In the rows, zero is written as 100.
Each row is followed by its group and then its class within the group.
85 78 106 114 91 110 103 109 111 93 135 120 109 99 80 115 94 102 74 85 79 111 99 87 120 104 126 89 102 107 105 108 101 95 102 101 122 99 140 95 91 96 110 78 105 109 87 117 100 98 94 104 92 91 89 69 103 112 78 100 97 113 110 109 85 118 109 98 81 107 95 78 98 74 106 92 95 116 96 84 100 92 100 87 66 107 111 99 102 109 104 109 53 97 98 103 100 123 97 85 107 85 68 80 96 100 99 93 129 137 88 136 101 73 89 92 94 91 106 119 77 105 101 96 113 128 92 104 107 108 87 89 98 82 87 96 100 96 89 114 91 124 97 101 96 89 107 75 101 90 103 101 72 99 121 126 96 125 76 97 105 105 106 102 90 102 94 106 92 91 109 97 100 90 105 104 103 92 85 109 122 79 111 86 84 108 85 78 71 102 90 70 114 109 119 88 104 102 98 106 83 105 104 85 96 108 101 109 116 128 109 100 65 | (60)/C
95 95 92 95 100 104 127 95 91 113 103 121 120 111 100 109 118 81 94 167 107 124 105 76 92 113 87 79 104 118 116 113 88 92 92 85 108 95 107 108 92 101 121 97 103 102 143 91 103 78 119 76 91 108 91 94 108 90 116 84 96 108 84 94 124 109 102 67 86 96 94 105 113 127 77 107 74 91 72 97 108 114 98 82 142 87 83 83 89 100 107 125 148 109 102 64 125 101 92 84 105 102 121 121 105 103 99 113 92 78 80 85 97 110 122 91 99 101 96 72 114 93 105 88 116 115 56 124 94 98 125 58 93 109 113 95 89 80 94 75 124 115 75 107 96 101 98 85 85 124 109 105 118 91 79 73 96 93 96 93 104 108 90 101 100 109 103 121 95 65 107 110 103 93 95 118 120 97 110 98 110 116 89 93 106 95 94 97 110 100 121 115 95 122 75 119 112 104 109 95 100 85 90 126 76 100 120 103 123 93 88 101 119 | (60)/R
92 58 104 116 105 101 92 109 134 91 114 121 95 121 45 105 96 108 77 73 79 111 97 105 127 95 117 105 88 130 102 123 113 87 106 108 110 114 155 74 97 100 96 81 101 109 76 104 96 95 108 86 90 91 91 59 104 127 83 102 89 66 112 105 74 118 101 102 89 104 85 71 105 87 112 96 86 98 122 82 107 88 109 99 105 107 84 100 101 109 108 73 94 92 99 85 104 133 81 90 95 62 57 83 91 93 98 65 117 112 100 124 94 44 103 96 81 77 105 110 78 89 102 94 112 114 89 101 99 98 92 86 99 75 87 87 114 95 89 95 101 110 109 89 83 77 111 77 110 91 109 107 81 116 121 125 95 119 72 105 80 107 103 108 78 96 87 93 88 114 118 101 97 97 94 89 106 84 89 102 129 108 121 81 75 118 93 91 86 103 85 62 113 105 111 91 75 103 99 110 87 100 115 102 90 108 103 83 96 117 103 90 81 | (60)/C
119 101 93 128 98 89 107 103 85 82 97 122 101 99 99 106 104 114 100 79 105 87 99 137 85 113 104 103 123 99 128 121 114 99 123 114 111 81 124 107 87 93 118 78 92 111 83 124 130 100 84 102 110 102 63 98 112 92 115 92 80 102 80 101 75 110 86 111 101 61 106 102 88 80 105 115 110 116 110 93 99 98 108 77 94 108 102 105 107 107 99 108 56 112 97 118 100 108 105 93 112 107 61 72 95 102 96 97 100 137 73 119 53 94 75 107 96 114 90 96 71 116 109 97 102 121 74 99 76 102 76 105 80 87 119 103 94 118 81 93 86 124 82 88 101 92 121 112 107 134 114 97 75 101 102 103 99 139 100 84 104 104 82 87 109 90 116 127 87 94 100 101 99 111 134 114 98 81 93 112 92 87 107 82 96 90 89 105 83 87 94 84 118 98 117 100 125 81 80 122 92 84 69 105 90 106 87 105 126 111 126 94 123 | (58)/Z
96 76 89 102 98 105 101 107 113 95 107 111 108 105 70 92 104 103 81 101 91 109 98 87 119 95 103 104 101 122 96 111 109 92 110 100 105 106 135 88 95 97 105 91 97 118 104 111 114 96 102 96 88 100 98 70 94 114 88 92 102 104 103 103 97 111 100 90 101 92 89 88 109 98 95 101 90 95 106 91 109 96 108 98 107 99 88 98 103 110 107 83 83 98 92 96 112 119 84 88 98 72 74 93 99 94 91 79 102 117 93 105 91 75 99 97 82 86 104 83 89 93 99 95 111 116 93 111 94 102 102 86 93 89 92 88 94 104 78 84 102 111 98 99 91 95 110 93 99 98 104 109 80 111 105 111 93 112 76 101 85 110 101 115 95 96 105 104 99 107 108 106 97 93 99 113 110 98 97 110 128 100 109 92 94 101 88 100 90 100 90 77 108 118 110 94 92 104 97 113 86 99 100 102 92 103 104 93 100 99 107 98 95 | (60)/C
132 87 99 150 112 74 102 102 101 78 82 132 87 123 75 114 100 125 107 45 100 79 96 167 87 113 105 117 114 108 144 145 125 95 132 129 108 80 142 92 83 90 111 72 89 108 52 114 126 99 91 88 114 100 46 98 122 100 122 97 63 54 76 98 45 115 76 128 103 51 104 91 80 73 121 123 109 120 140 89 99 87 114 79 109 114 87 109 109 110 102 91 71 111 98 114 92 121 99 94 111 96 33 58 80 99 99 76 99 128 74 130 38 65 74 113 89 112 85 105 59 112 114 94 100 113 70 93 62 93 62 109 78 69 131 99 115 120 82 88 86 126 87 69 89 75 134 112 116 144 128 98 75 117 112 113 102 153 97 82 88 102 72 76 96 83 107 123 78 106 110 100 97 125 146 97 95 63 88 107 89 107 120 68 79 108 93 107 82 81 82 68 128 82 116 104 109 73 73 128 88 77 63 122 81 112 83 88 122 122 131 83 139 | (58)/Z
120 117 102 135 98 84 121 97 75 89 97 129 101 105 120 121 105 105 109 95 110 88 103 147 68 126 105 90 121 84 148 125 104 100 116 114 116 72 107 120 82 94 126 82 94 93 86 114 117 92 84 89 115 105 54 116 123 77 130 93 73 94 67 96 74 112 84 112 93 68 112 105 80 84 105 121 109 127 100 96 91 106 100 73 96 105 108 101 102 104 98 140 82 115 112 111 96 102 115 90 120 132 81 80 91 110 105 119 100 121 68 120 58 116 80 104 112 125 84 108 83 122 113 96 101 119 64 107 78 98 77 100 83 93 136 112 101 107 96 103 86 128 74 88 112 86 118 101 103 150 119 90 93 90 101 91 107 136 113 77 120 101 73 66 106 102 110 133 78 70 97 98 102 117 142 105 99 77 95 100 72 88 97 80 94 97 95 94 98 89 105 102 115 87 100 113 135 75 81 108 101 75 53 116 86 106 90 115 142 120 120 93 132 | (58)/N
115 99 97 114 105 91 94 101 99 92 88 104 91 103 96 98 103 113 108 70 104 85 98 130 94 104 99 113 107 101 112 114 112 100 115 111 96 93 109 98 100 98 101 93 92 107 84 108 114 104 93 103 107 101 81 103 106 98 110 100 90 84 89 96 80 100 90 113 109 79 103 100 91 91 109 108 109 104 120 99 99 96 107 96 98 107 97 108 104 103 101 90 82 104 98 114 94 103 102 103 101 101 75 85 94 98 100 89 93 113 95 105 74 92 87 108 97 108 95 98 85 106 104 101 96 101 97 93 84 98 85 112 92 92 111 101 104 113 90 96 90 106 98 88 99 94 114 116 109 113 106 98 89 109 102 104 101 118 103 94 93 99 88 91 104 91 106 106 96 113 99 100 99 113 116 100 94 89 95 102 92 99 106 90 97 102 97 110 96 92 91 90 111 91 109 99 103 88 87 112 98 92 88 105 98 104 90 95 103 102 115 97 118 | (58)/W
84 85 100 101 97 106 116 103 108 103 111 113 109 109 85 107 105 94 86 124 92 116 101 83 111 104 102 89 96 115 100 108 94 92 97 88 110 105 122 95 95 101 107 92 103 104 112 100 99 90 110 88 89 98 97 81 102 106 92 93 99 101 103 103 106 112 105 84 87 107 88 89 109 104 94 98 82 98 90 94 104 101 99 93 112 95 90 93 96 103 105 105 111 100 100 83 114 111 91 89 101 85 97 101 101 99 102 97 107 99 91 103 106 85 109 94 94 90 103 96 101 94 101 92 112 114 81 110 102 101 108 79 98 97 95 94 97 91 95 92 112 112 94 102 95 95 100 84 95 100 105 104 99 101 100 102 96 102 85 103 98 108 102 105 91 106 95 105 98 89 107 104 102 92 95 105 110 96 97 101 118 104 103 93 96 104 93 91 97 104 104 92 102 113 96 103 97 106 102 99 93 98 108 106 88 101 109 100 108 103 95 98 87 | (60)/R
90 90 97 100 98 106 119 97 101 107 111 118 113 112 92 110 108 85 88 146 97 119 101 83 103 109 99 79 101 113 112 112 91 93 97 90 112 99 116 101 90 100 113 93 103 101 124 95 96 83 115 82 93 101 91 88 107 97 100 92 94 104 97 99 108 114 106 77 84 103 92 95 108 112 88 102 78 98 82 93 105 110 97 89 122 92 90 88 91 102 107 119 128 103 103 74 117 108 88 84 104 99 108 108 102 103 101 107 106 90 86 98 102 98 116 91 97 96 101 89 108 94 103 93 114 119 69 118 100 100 115 69 96 98 102 94 94 82 97 87 118 113 85 102 96 96 100 79 90 110 107 104 108 93 93 91 98 100 89 96 103 108 96 100 90 109 96 112 95 74 109 103 102 92 94 107 115 94 103 100 113 109 99 91 96 99 94 90 99 102 111 103 103 116 86 111 105 105 107 95 98 91 97 114 84 101 114 103 117 107 92 99 103 | (60)/R
97 111 118 126 91 96 110 102 91 94 124 118 101 95 115 135 94 100 95 82 92 98 98 119 89 119 125 82 108 75 126 107 92 107 98 106 122 84 106 110 87 97 114 83 103 91 79 111 90 96 80 106 107 95 74 103 119 89 100 103 83 105 96 106 74 114 100 110 82 108 106 93 83 70 113 99 109 132 93 94 90 101 92 83 59 111 128 106 100 104 96 143 65 102 109 111 84 111 118 95 116 127 87 79 93 110 112 121 130 126 86 138 95 102 83 96 115 113 97 141 83 114 102 98 102 114 91 101 105 104 77 104 100 88 108 114 107 91 114 129 86 122 90 96 108 85 106 79 102 111 107 90 91 86 111 113 107 125 101 88 128 97 96 71 92 104 92 113 83 69 98 90 103 103 123 92 94 87 88 94 82 74 99 85 91 105 92 71 83 96 104 93 109 87 108 102 121 91 91 93 97 98 79 91 100 108 93 120 132 137 109 98 81 | (58)/W
